Below are the code and all the weights of a small trained network. Each question names an input and a target symbol and asks about switching units off, where a switched-off unit gives its printed mean instead of its output.

import numpy as np


def w(rows, s, z=0):
    codes = np.array(rows[::2]) - 128.0
    scale = np.full(codes.shape[1], s)
    scale[-1] = z or s
    return codes * scale


def f(y):
    return np.maximum(y, 0)


def softmax(a):
    e = np.exp(a - a.max(-1, keepdims=True))
    return e / e.sum(-1, keepdims=True)


def log_softmax(a):
    a = a - a.max(-1, keepdims=True)
    return a - np.log(np.exp(a).sum(-1, keepdims=True))


def net(x, mask):
    ids = ['αγδεζθλμξπσφω'.index(c) for c in x.split()]
    T = len(ids)
    res = E[ids] + P[:T]
    r = res
    for j in range(3):
        rows = slice(2 * j, 2 * j + 2)
        q, k, v = (r @ M[0][rows].T for M in (Q, K, V))
        z = softmax(np.where(np.tri(T) > 0, q @ k.T / 2**0.5, -1e9)) @ v
        o = O[0][rows]
        res = res + np.where(mask[j], z, o[:, -1]) @ o[:, :-1]
    y = f(res @ A[0][:, :-1].T + A[0][:, -1])
    res = res + np.where(mask[3:15], y, B[0][:, -1]) @ B[0][:, :-1]
    return log_softmax(res[-1] @ U[:, :-1].T + U[:, -1])


Q, K, V, O, A, B = {}, {}, {}, {}, {}, {}
E = w([
[106,177,219,104,156,85,129,129,70,152],'α',
[146,116,70,99,94,199,110,170,119,74],'γ',
[103,135,117,2,68,104,106,123,85,80],'δ',
[101,168,154,86,78,161,114,194,114,71],'ε',
[156,87,138,155,149,102,84,130,128,197],'ζ',
[153,159,94,111,108,126,139,115,162,86],'θ',
[121,169,142,40,87,132,162,104,133,59],'λ',
[58,137,130,105,80,73,66,205,66,120],'μ',
[163,132,99,159,95,178,150,180,180,122],'ξ',
[113,152,164,158,82,132,111,209,130,140],'π',
[140,151,162,92,165,66,169,53,144,123],'σ',
[159,121,60,71,89,129,147,88,151,94],'φ',
[184,105,66,184,189,153,149,106,173,145],'ω',
],0.0089)
P = w([
[112,128,140,200,27,89,206,144,130,76],'0',
[132,120,114,59,92,132,47,151,214,130],'1',
[108,208,67,92,142,141,149,141,90,166],'2',
[203,60,171,187,145,86,171,113,21,78],'3',
[95,102,153,57,132,180,65,102,208,173],'4',
[113,170,94,108,168,162,115,138,58,190],'5',
[254,115,136,38,164,53,135,230,149,151],'6',
[107,111,172,49,171,188,69,101,213,181],'7',
],0.009)
Q[0] = w([
[171,121,130,148,138,82,163,155,66,88],'head 1',
[99,114,140,173,97,159,136,90,83,102],'head 1',
[174,127,121,161,115,82,179,130,33,98],'head 2',
[202,106,132,97,121,80,99,161,145,134],'head 2',
[51,134,132,194,153,147,171,56,94,117],'head 3',
[192,121,111,213,106,18,214,166,7,38],'head 3',
],0.012)
K[0] = w([
[120,126,144,172,79,97,188,128,123,89],'head 1',
[89,167,105,127,86,115,143,153,178,160],'head 1',
[104,136,123,149,49,116,162,142,137,71],'head 2',
[176,49,170,171,150,109,151,79,76,99],'head 2',
[83,157,91,101,57,147,106,142,189,151],'head 3',
[108,133,102,166,4,119,152,144,117,80],'head 3',
],0.014)
V[0] = w([
[142,55,36,117,146,113,61,119,114,172],'head 1',
[94,139,80,74,106,153,85,165,128,114],'head 1',
[108,194,104,125,135,158,136,142,152,83],'head 2',
[146,118,169,244,175,48,131,122,137,180],'head 2',
[162,134,73,92,159,98,182,2,166,104],'head 3',
[62,178,213,73,127,33,109,112,78,130],'head 3',
],0.0095)
O[0] = w([
[47,128,58,170,71,91,75,41,70,114,154],'head 1',
[130,151,106,94,117,84,31,96,162,169,132],'head 1',
[145,177,93,69,200,117,143,201,141,175,30],'head 2',
[38,107,181,213,134,254,209,61,99,147,254],'head 2',
[84,148,118,196,242,40,141,196,135,8,32],'head 3',
[213,242,158,247,107,131,63,32,143,131,139],'head 3',
],0.0076,0.0027)
A[0] = w([
[225,255,118,178,119,114,79,109,120,125,208],'neuron 1',
[201,126,193,100,91,129,87,131,195,118,102],'neuron 2',
[32,98,136,156,120,100,59,110,193,78,165],'neuron 3',
[38,74,163,200,110,164,170,78,79,57,179],'neuron 4',
[110,155,115,179,212,61,219,178,124,64,91],'neuron 5',
[76,193,58,103,155,50,38,131,146,108,172],'neuron 6',
[158,210,80,95,115,140,100,95,113,183,206],'neuron 7',
[112,27,163,93,108,124,95,125,196,142,150],'neuron 8',
[47,90,114,166,116,117,72,50,127,137,91],'neuron 9',
[147,79,77,75,161,24,107,187,184,42,142],'neuron 10',
[158,84,187,151,109,139,89,118,171,113,201],'neuron 11',
[57,115,82,86,194,151,180,220,92,147,255],'neuron 12',
],0.0069,0.002)
B[0] = w([
[28,121,124,156,237,2,157,129,162,152,205],'neuron 1',
[166,168,122,124,112,102,68,124,157,191,190],'neuron 2',
[157,164,192,95,156,191,244,78,181,75,196],'neuron 3',
[207,140,40,119,104,48,132,185,69,63,254],'neuron 4',
[146,198,136,119,155,241,5,183,61,175,167],'neuron 5',
[128,168,166,171,159,190,208,85,93,11,201],'neuron 6',
[85,176,71,138,162,153,141,111,27,163,221],'neuron 7',
[165,118,123,25,148,141,188,181,150,79,205],'neuron 8',
[187,93,200,128,102,179,58,155,156,203,222],'neuron 9',
[57,34,175,187,39,141,46,133,107,103,183],'neuron 10',
[164,189,136,110,113,112,181,62,179,118,206],'neuron 11',
[23,141,95,149,195,73,159,78,133,223,184],'neuron 12',
],0.0064,0.0065)
U = w([
[67,157,112,189,131,109,105,59,128,210,192],'α',
[94,76,145,189,84,181,2,150,71,134,59],'γ',
[62,195,45,103,182,114,180,106,54,121,176],'δ',
[161,139,142,109,136,87,56,187,147,119,76],'ε',
[171,136,197,66,94,242,138,89,174,136,240],'ζ',
[183,180,133,138,180,181,109,189,116,73,2],'θ',
[141,112,130,142,124,25,93,121,172,113,109],'λ',
[118,118,127,172,127,175,56,130,86,180,99],'μ',
[126,48,96,82,85,57,91,171,169,135,122],'ξ',
[229,168,62,47,142,60,121,188,181,151,29],'π',
[120,155,185,201,174,113,199,87,210,68,95],'σ',
[169,84,107,166,62,86,188,115,81,47,169],'φ',
[64,49,172,92,187,121,244,157,176,123,98],'ω',
],0.0063,0.0024)

Each question gives the input, a string of symbols that net reads in full, and the target symbol t.
The units are the heads (2 rows each of Q, K, V and O) and the neurons (one row each of A and B). Each row of codes is followed by its name. A weight is (code - 128) times the scale printed after its matrix; where a second scale follows, it is the last column's (O, A, B and U).
mask holds one flag per unit, heads first, then neurons. A switched-off unit (its flag False) gives its mean, the last column of its rows in O or B, instead of its output. The means were averaged over made-up inputs and are rounded, as every weight is.
A unit's drop is (log p(t) with every unit on - log p(t) with that unit switched off) / (log p(t) with every unit on - log p(t) with every unit switched off).
The circuit of an input: a set's keep is (log p(t) with only the set's units on - log p(t) with every unit switched off) / (log p(t) with every unit on - log p(t) with every unit switched off). Starting from the 12 units with the biggest drops (on a tie, the unit counted first), units are removed one at a time, each time the one whose removal leaves the highest keep (on an exact tie, the one counted first), for as long as the keep stays at least 0.8.
circuit, biggest first: the units of the circuit, biggest drop first
most important unit: the unit with the biggest drop
top k neurons: the k neurons with the biggest drops, biggest first
which heads matter: for each layer, one digit per head in row order, 1 if its drop is at least 0.15 and else 0, layers parted by /
input ζ μ δ σ δ π π π, target σ: which heads matter	001
input π ξ ξ ζ ζ ζ ξ, target φ: which heads matter	110
input π ζ ξ ζ ζ ζ π, target φ: circuit, biggest first	(head 2; neuron 4; head 1)
input ω σ μ ζ π ζ ω μ, target ω: top 2 neurons	(neuron 3; neuron 12)
input σ ζ ζ ξ, target θ: which heads matter	101
input ξ ζ ζ δ θ ω ξ φ, target ω: circuit, biggest first	(head 3; neuron 8)
input π σ σ γ ε, target σ: circuit, biggest first	(head 3; neuron 3)
input ω σ θ σ, target δ: circuit, biggest first	(head 3; neuron 12; neuron 5)
input θ λ ε φ ζ ε π, target γ: circuit, biggest first	(head 3; neuron 10; neuron 5)
input γ ξ ζ ζ, target ξ: which heads matter	011
input σ π π ζ ζ, target ζ: most important unit	neuron 9
input ξ ζ ζ ζ, target ω: which heads matter	101
input ζ δ λ α π π ζ, target σ: circuit, biggest first	(head 3; head 1; neuron 1)
input γ ζ φ σ π σ δ, target θ: circuit, biggest first	(head 3; neuron 5; head 1)
input ε π θ ξ, target π: most important unit	head 2
input ζ π ζ δ ζ ζ π, target λ: which heads matter	011
input μ λ ζ π, target α: which heads matter	001
input ξ ζ σ π ζ ξ φ, target ζ: which heads matter	011
input ζ ζ α ζ π ε σ μ, target σ: which heads matter	001
input π ξ ξ ξ ζ ε ζ, target ω: which heads matter	001
input ξ π ζ σ σ π φ, target θ: most important unit	head 3
input ζ μ δ α ζ, target ζ: top 2 neurons	(neuron 3; neuron 9)
input π ζ ξ ζ ζ ζ α π, target α: circuit, biggest first	(head 3; neuron 1)
input ξ ζ σ σ, target ω: circuit, biggest first	(head 3; head 1)
input σ ζ σ λ, target θ: which heads matter	101
input ζ ζ μ σ ξ ξ π, target θ: which heads matter	111
input γ ζ ξ ξ π ζ φ, target ω: which heads matter	001
input ζ ξ ζ α, target φ: which heads matter	010
input γ ξ δ ε, target ξ: which heads matter	011
